Q:
[[ 12   2  15  -5  12   6  -3]
 [-10 -23  -1 -10   2  42  27]
 [ -2   8  -5  -7   4  30  32]]
A: -2

Q:
[[  1   0  -1   4]
 [  4 -43   1  11]
 [  1 -13   2  16]]
A: 1

Q:
[[  9  16   9  -7]
 [  2  12   6 -10]
 [ -2 -42  -7  28]]
A: -2

Q:
[[ 17  29  27  11   7]
 [-17   8  -8  -5  36]
 [ 19  18  24  10 -10]]
A: 19

Q:
[[ 29  21   1  19   0 -14]
 [ -5  44   8  12   5  -9]
 [ -1  38   7  26   0 -15]]
A: -1

Q:
[[-15  -5  19  -8 -29]
 [-21   9  33  -6 -27]
 [-15   6  -2  49  -8]]
A: -15

Q:
[[ -7   5   1  -8]
 [ -7  15 -30  26]
 [ 15 -26  38 -29]]
A: 15

Q:
[[  6   3  -8  -3  -1   0]
 [-37 -40  45   4 -12   8]
 [-25 -21  31   5  -3   4]]
A: -25
---
-12	-47	-2	39	-3	22 result: 39, 22

-41	22	26	27	11	-14	-46 result: 27, 26

-38	-9	-25	41	42	-28	12 result: 42, 41

11	-43	-9	-5	-12	1 result: 11, 1

48	-17	36	26 result: 48, 36

2	0	1	-5	-23	42 result: 42, 2

-5	38	39	-15	-46	-9 result: 39, 38

-13	8	-5	-10	-25	-5	-14
-7	42	4	39	-4	44	5
result: 44, 42
---
[47 57 79  9 38] >> 9

[[1 6 7 7 2]
 [1 0 4 2 2]] >> 2

[ -3 -26  45  21   3   5] >> 3

[[ 533  870  -77 -328 -319  -14]
 [ 815  693 -592 -278 -237  594]] >> -237

[[582 566  98 200 823 259]
 [322 215 500 470 227 254]] >> 227

[[4592 8305 2870 6398 5391 8077]
 [5447 1220 5504 4007 4838 5396]] >> 4838

[114 204  42  46  87 199] >> 87
---
[[42 42 42 51 47 34 43 44 48 47 37 44]
 [29 42 41 47 48 51 51 44 36 55 35 40]
 [59 48 56 28 58 58 45 34 40 56 69 53]
 [36 41 41 48 48 44 45 35 48 46 32 48]
 [45 51 40 49 52 56 50 11 54 53 74 50]
 [26 36 56 46 47 34 41 57 40 41 32 48]
 [30 37 38 31 53 65 52 51 37 40 61 38]
 [39 54 56 45 51 43 48 35 46 55 74 53]
 [54 43 54 34 58 44 41 47 38 47 39 52]
 [49 48 39 44 55 52 52 22 54 57 63 40]] => 40

[[635 472 569 523 500 434]
 [867 335 675 599 445 224]
 [566 512 534 504 517 498]
 [276 667 414 450 584 748]
 [312 629 443 519 573 701]] => 701

[[ 15  -7  25  -7 -36 -37   4]
 [ -3  -3  -3  -3  -3  -3  -3]
 [ 15  -7  24  -7 -35 -36   4]
 [ 15  -7  25  -7 -36 -37   4]
 [ 15  -7  25  -7 -36 -37   4]
 [ 15  -6  24  -6 -35 -36   3]
 [ 14  -6  23  -6 -34 -35   3]
 [-21   0 -30  -1  30  29  -9]
 [-21   0 -31  -1  30  29  -9]] => -9

[[698 876 705 323  62 157 504 833 839 522 160  53 307 693 883 713]
 [574 624 644 641 613 564 506 440 375 323 295 285 299 344 395 461]
 [544 704 675 493 294 212 329 540 697 684 498 294 216 318 528 698]
 [534 645 607 453 302 296 412 581 653 568 401 286 317 462 614 640]
 [522 585 644 680 687 667 622 564 482 411 341 285 254 243 260 301]
 [614 470 327 290 396 557 644 585 428 299 303 438 599 642 547 381]
 [270 182 489 755 626 268 186 488 762 620 263 186 501 762 614 257]
 [212 389 606 745 747 596 381 210 169 281 495 688 771 693 500 286]
 [257 200 230 359 518 656 728 707 593 440 286 205 215 314 466 624]
 [612 679 698 669 595 497 380 292 239 235 272 356 468 575 661 699]] => 699

[[8 4 5 5 8 3 5 6 4 6 4 3 3 6 5 6]
 [4 4 4 4 5 5 4 4 4 4 6 6 5 4 4 4]
 [5 4 4 4 6 4 4 5 4 5 6 5 4 5 4 5]
 [5 7 6 6 4 6 6 6 6 6 6 5 6 6 6 6]
 [4 6 3 3 4 1 4 8 5 7 7 2 4 6 4 6]
 [4 5 6 5 4 6 5 4 5 4 5 6 5 4 6 4]
 [2 5 4 3 2 5 4 5 5 4 6 5 5 4 5 3]] => 3

[[5 4 5 5 6 5 4 6 5 5 5 6 6 5 4]
 [3 5 5 3 6 3 7 7 3 3 3 5 5 6 5]
 [3 3 5 3 4 5 4 6 3 3 3 7 4 4 5]
 [6 5 5 6 5 5 2 3 6 7 6 4 5 5 4]
 [3 3 5 3 2 5 1 2 3 4 3 6 3 3 3]
 [5 7 5 5 8 3 6 5 5 6 5 3 7 8 3]
 [3 5 5 3 2 5 6 2 3 2 3 2 2 2 6]
 [5 5 5 5 5 5 7 6 5 5 5 4 5 5 6]
 [5 4 5 5 3 6 4 2 6 4 5 3 3 2 6]
 [3 6 5 3 5 3 2 0 4 6 4 3 5 5 1]] => 1
